Rows and roughly how far along a hidden order each lies, from 0 to 30:
[-33 -33  21  -5  40 -12   2  -1 -21   4  26   6  -6  22  -2   6   2 -11
  49   0  13   3  12   4  -5 -10   5  34  26]	5
[ 25   5  19  -4 -15 -45  -5   2  10  -6  -1   3   6  -1 -10 -46  -4  -5
 -21 -16   8  11  44  12  35  53  31   9  12]	23
[  9   3  -2   1 -20 -29 -18  -3  -9  -7 -10 -14  -8 -10  -7 -39  -6  -7
   6 -17  11   6  45  18  15  29  21  -7   4]	18
[ 32  23   0  -3 -27   1 -12   1  33 -21 -16   4   6 -20   5   2  -3  18
  -7  11   0   0  -4 -28  14   4  -3 -22  -3]	14
[ 49  33  -8  -5 -34   7 -11   5  35 -15 -14   9  20 -24   9  13 -17  28
  15  21  -5  -5 -21 -54  17   1 -15 -27   4]	15
[-12  -2  30  -8  10 -24   2 -10  17  -6   0  17   7  26   0   5  27  -8
 -24  13  15   1   0  -2   4  13  25  25  25]	13
[ 22  21  -3  -6 -32 -42  -6  -4   6  15   1   2   7  15  -6 -28  12  -7
 -56   1   1   4  34  35  13  50  28   4 -37]	30
[ 13  11  17  -5  11  12   7  -2  40 -10 -11  28  17   6   9  31   4  17
  -5  32   2  -2 -55 -39  -8 -10 -10 -10   5]	10
[ -7 -34  24  -4  55  19  -1   0   4  -7  19  18  -3  15   1  12  -7  -4
  50  14  13   1  -1   3  -1 -28 -13  14  21]	1
[ 15  21  21  -7 -12  -4   4  -5  36 -23 -22  15   8   6   1  -4  13   5
 -58   1  10   6 -16 -27   9  30  17  -7   3]	17
[ -6 -16   3   0  27  34 -15   3  -7 -14   2  -1  -3 -12   9  18 -29   5
  93  -2   7  -6 -10 -32  -6 -52 -25  -8   8]	0
[  5   9   7 -11 -16 -35   4  -2   6   4  -2   7   4  28  -5 -15   2  -1
 -46   3  10   8  10  11  -1  53  28  11 -20]	25
[ 28  47 -22   3 -52  13 -16  -7  11 -17 -42  -8  13 -33   9  -2 -15  32
  -5   7  -5 -10 -23 -49   7   5 -11 -45  11]	18

Part 2:
[-18  11   6  16  13  69   4  28  25 -73   1   9  20  -5   2  29 -16  15
  20 -21  26  10 -22  -8 -19   5  -7   5   2]	30
[ -4  29  -3  -4  19 -18  -2   5  -2  33   2 -27  -3   5   4  -3  23 -10
   4  -1  26   6   0   0 -49   2  -3  -3 -11]	9
[ 35 -10  -5  -9 -11 -42   5  -7 -19  92  -5  12 -19   5   1 -20  36 -17
 -10  11 -17  -9  -9   9  20  -5  13  -4   4]	5
[ -9   2   3   9  -7  44  -3   3   9 -59   3  12  13   0   3  16 -17  12
  11 -14  25   1 -26  -7 -15   2   1   4  -3]	22
[-18  -7  -6 -10 -17  42  -1 -31  -4 -43   4  25  -2  14   6 -12  29  -1
  -1   2 -22  20   7  -2   4  -4  -6  -1  -9]	8
[ 14 -15  -7 -14 -16   4  -2 -15 -15 -24   1  41   0   4  -5 -10  -9   8
  -5   6  21 -10   5   3  -1  -2  -9   2  -2]	21
[ 24 -56 -22 -38 -39  43   4 -67 -17 -53   8 100 -12   1   1 -32  49  24
 -15   5  41   4 -45   9  53 -13  16  13  -6]	27
[  3   0   1   2 -12  57   0   1  15 -44   6  49  12  -2   3  32 -28  11
  12 -14  32  26 -33  -6 -18   8   6   1  -1]	27
[ 10  19  -6   6  17 -17  -4   3   1   1   3 -22  -8   5   3 -15  10   3
  -2  -2  29   7  10   3  -9   3   9   4  -6]	12
[ 23   9  14  29 -10  23   7  -7  -3  88  -8 -41   6  -5  -9   8 -33 -10
   8   8 -27 -26  -6  -3   8  10  14 -35   6]	0
[-28   6   4  -2  20  40  -8   2   5 -97  -3 -32   9 -11  -1 -18 -29  18
  -1   5 -22 -18  22 -10  16   6 -19   6  -9]	2
[-11  -4   3  -7  -7  39   1 -12   8 -25   8  29  10   0   0  14  -6   4
   7  -5  22   8 -38  -2  -8   3   2   5  -3]	18
[-37  15   7  -5  22 -86 -21  37   8 -50   2 -23   6 -26  -8  -6 -42   9
  -7  16  21 -16 -14   1  -3   1 -24  24   2]	28
[  5  -3  -3 -10  -8 -27  -6  -9 -11  -8  -2   9  -6  -5  -3  -5 -12   7
  -8  13   5 -10  19   0  11  -3 -10   4   2]	15
[-23   5   7  -8  11  38  -7   3  10 -86   2 -14  17  -7  -1  -3 -24  21
   0   0  -6  -5   6 -11  -3  14 -27   1 -11]	7
[-12 -12   6   2 -11   4   6   5   2  -1   1  23   6   4 -10   2  -4   3
  -4  -3 -19 -19  -5   5  42  -9  -3  12   3]	11
